Below is a small trained network, with its code and all its weights. Each question gives an input and a class and asks what happens when units are switched off, that is, made to give their printed mean instead of their output.

import numpy as np


def w(rows, s, z=0):
    codes = np.array(rows[::2]) - 128.0
    scale = np.full(codes.shape[1], s)
    scale[-1] = z or s
    return codes * scale


def f(y):
    return np.maximum(y, 0)


def log_softmax(a):
    a = a - a.max(-1, keepdims=True)
    return a - np.log(np.exp(a).sum(-1, keepdims=True))


def net(x, mask):
    res = np.array(x, float).reshape(1, 8) / 4 @ E
    y = f(res @ A[0][:, :-1].T + A[0][:, -1])
    res = res + np.where(mask, y, B[0][:, -1]) @ B[0][:, :-1]
    return log_softmax(res[-1] @ U[:, :-1].T + U[:, -1])


A, B = {}, {}
E = w([
[123,118,131,129,119,133,140],'x0',
[68,112,2,156,197,135,165],'x1',
[207,68,159,144,194,122,164],'x2',
[167,180,116,213,88,65,174],'x3',
[124,124,130,126,126,131,133],'x4',
[180,35,52,139,69,71,44],'x5',
[59,106,155,110,148,6,130],'x6',
[53,90,180,238,140,175,76],'x7',
],0.0089)
A[0] = w([
[89,101,155,234,135,145,64,38],'n0',
[77,88,163,6,201,171,58,50],'n1',
[95,183,105,135,108,109,78,80],'n2',
[91,74,163,193,116,158,114,46],'n3',
[180,156,87,143,122,159,95,105],'n4',
[54,111,169,93,145,34,142,50],'n5',
[103,150,156,119,130,150,192,38],'n6',
[52,203,69,86,47,133,61,73],'n7',
[101,199,177,116,177,143,203,45],'n8',
[166,140,120,141,96,253,139,96],'n9',
[163,153,92,81,131,116,135,56],'n10',
[202,69,130,134,212,117,153,99],'n11',
[141,121,204,104,71,126,125,39],'n12',
[152,136,191,112,92,122,106,49],'n13',
[80,176,155,117,128,161,211,40],'n14',
[189,137,235,100,62,107,76,82],'n15',
[98,112,26,151,178,127,165,22],'n16',
[151,176,121,197,110,92,146,43],'n17',
[133,70,148,130,141,124,152,90],'n18',
[151,209,126,247,88,43,197,91],'n19',
[166,36,52,132,45,83,64,13],'n20',
[165,147,102,130,123,192,117,60],'n21',
[143,134,181,109,100,127,119,48],'n22',
[180,95,151,141,184,101,127,93],'n23',
[81,108,168,114,160,48,133,60],'n24',
[78,104,170,222,145,142,83,88],'n25',
[172,144,84,20,101,89,186,2],'n26',
],0.012,0.02)
B[0] = w([
[163,198,118,56,144,133,164,189],'n0',
[213,49,53,145,72,196,104,207],'n1',
[126,113,151,158,128,142,169,146],'n2',
[155,190,139,71,124,120,157,164],'n3',
[117,128,129,133,122,68,120,170],'n4',
[177,152,95,181,110,48,106,183],'n5',
[133,154,164,157,156,132,81,138],'n6',
[127,134,220,193,84,147,220,191],'n7',
[168,143,178,156,185,175,39,191],'n8',
[145,136,86,176,110,7,115,216],'n9',
[120,158,100,81,140,124,138,142],'n10',
[87,155,202,174,58,147,173,218],'n11',
[105,128,92,132,187,130,152,149],'n12',
[77,143,98,139,153,141,133,147],'n13',
[143,130,181,136,191,116,72,163],'n14',
[48,113,56,169,205,152,176,250],'n15',
[24,109,71,165,226,165,177,174],'n16',
[131,86,86,104,115,168,117,143],'n17',
[133,148,147,161,108,134,149,145],'n18',
[160,45,87,104,79,191,101,254],'n19',
[179,169,210,155,235,175,9,213],'n20',
[157,132,94,142,116,95,104,143],'n21',
[104,123,122,116,169,136,145,134],'n22',
[96,179,159,147,66,145,143,175],'n23',
[164,190,75,177,92,74,113,169],'n24',
[162,186,109,40,138,128,163,220],'n25',
[174,247,115,15,130,157,185,164],'n26',
],0.011,0.0086)
U = w([
[128,168,199,149,220,159,4,75],'0',
[79,138,123,115,124,111,101,251],'1',
[131,221,99,43,133,134,150,97],'2',
[21,121,55,168,209,144,149,89],'3',
[91,124,141,117,121,103,99,231],'4',
[156,83,67,134,61,197,81,66],'5',
[127,172,82,185,102,2,84,87],'6',
[83,158,217,183,68,156,170,91],'7',
],0.0085,0.024)

Each question gives the input, the list of numbers given to net, and the class t.
The units are the neurons (one row each of A and B). Each row of codes is followed by its name. A weight is (code - 128) times the scale printed after its matrix; where a second scale follows, it is the last column's (A, B and U).
mask holds one flag per neuron, in row order. A switched-off neuron (its flag False) gives its mean, the last column of its row in B, instead of its output. The means were averaged over made-up inputs and are rounded, as every weight is.
A unit's drop is (log p(t) with every unit on - log p(t) with that unit switched off) / (log p(t) with every unit on - log p(t) with every unit switched off).
The circuit of an input: a set's keep is (log p(t) with only the set's units on - log p(t) with every unit switched off) / (log p(t) with every unit on - log p(t) with every unit switched off). Starting from the 12 units with the biggest drops (on a tie, the unit counted first), units are removed one at a time, each time the one whose removal leaves the highest keep (on an exact tie, the one counted first), for as long as the keep stays at least 0.8.
circuit, biggest first: the units of the circuit, biggest drop first
most important unit: the unit with the biggest drop
top k neurons: the k neurons with the biggest drops, biggest first
drop when u is switched off: that unit's drop, to one decimal
input [-1,-7,2,-1,-4,1,7,-6], class 3: circuit, biggest first => n15
input [-7,-6,-7,-5,-1,-2,-7,8], class 2: circuit, biggest first => n25, n0
input [0,-4,7,2,-2,-2,-3,1], class 7: top 2 neurons => n11, n23
input [-3,7,-5,6,-6,7,-5,8], class 2: circuit, biggest first => n0, n25
input [5,5,7,8,6,1,1,7], class 5: top 3 neurons => n19, n17, n26
input [5,8,-6,-1,7,7,1,-3], class 3: top 3 neurons => n16, n8, n14
input [-3,0,3,-4,3,4,8,3], class 6: circuit, biggest first => n5, n24
input [7,7,6,-3,-5,7,1,-6], class 0: top 2 neurons => n20, n15
input [0,-7,-8,-5,3,-1,-2,-7], class 7: top 2 neurons => n7, n25
input [1,0,0,-4,0,-1,8,-5], class 6: top 2 neurons => n5, n24
input [-6,-5,-7,-1,5,7,-1,4], class 0: top 2 neurons => n20, n11
input [4,4,5,-3,1,-2,-2,3], class 7: circuit, biggest first => n11, n15
input [-1,7,-8,-4,5,3,-8,0], class 6: top 2 neurons => n9, n15
input [-5,4,-3,-4,1,5,-3,-8], class 2: most important unit => n26
input [5,-8,8,-2,-1,0,3,6], class 3: top 2 neurons => n15, n12
input [-1,-4,-1,-6,4,-7,-6,-3], class 0: top 4 neurons => n8, n14, n19, n6
input [-2,-2,7,1,-3,0,-3,1], class 7: circuit, biggest first => n11, n23
input [-2,2,-1,3,4,-2,-8,-3], class 6: drop when n9 is switched off => 0.4
input [0,-8,3,7,1,5,-6,-6], class 3: drop when n15 is switched off => 0.9
input [-5,2,1,4,0,6,-4,-7], class 2: circuit, biggest first => n26
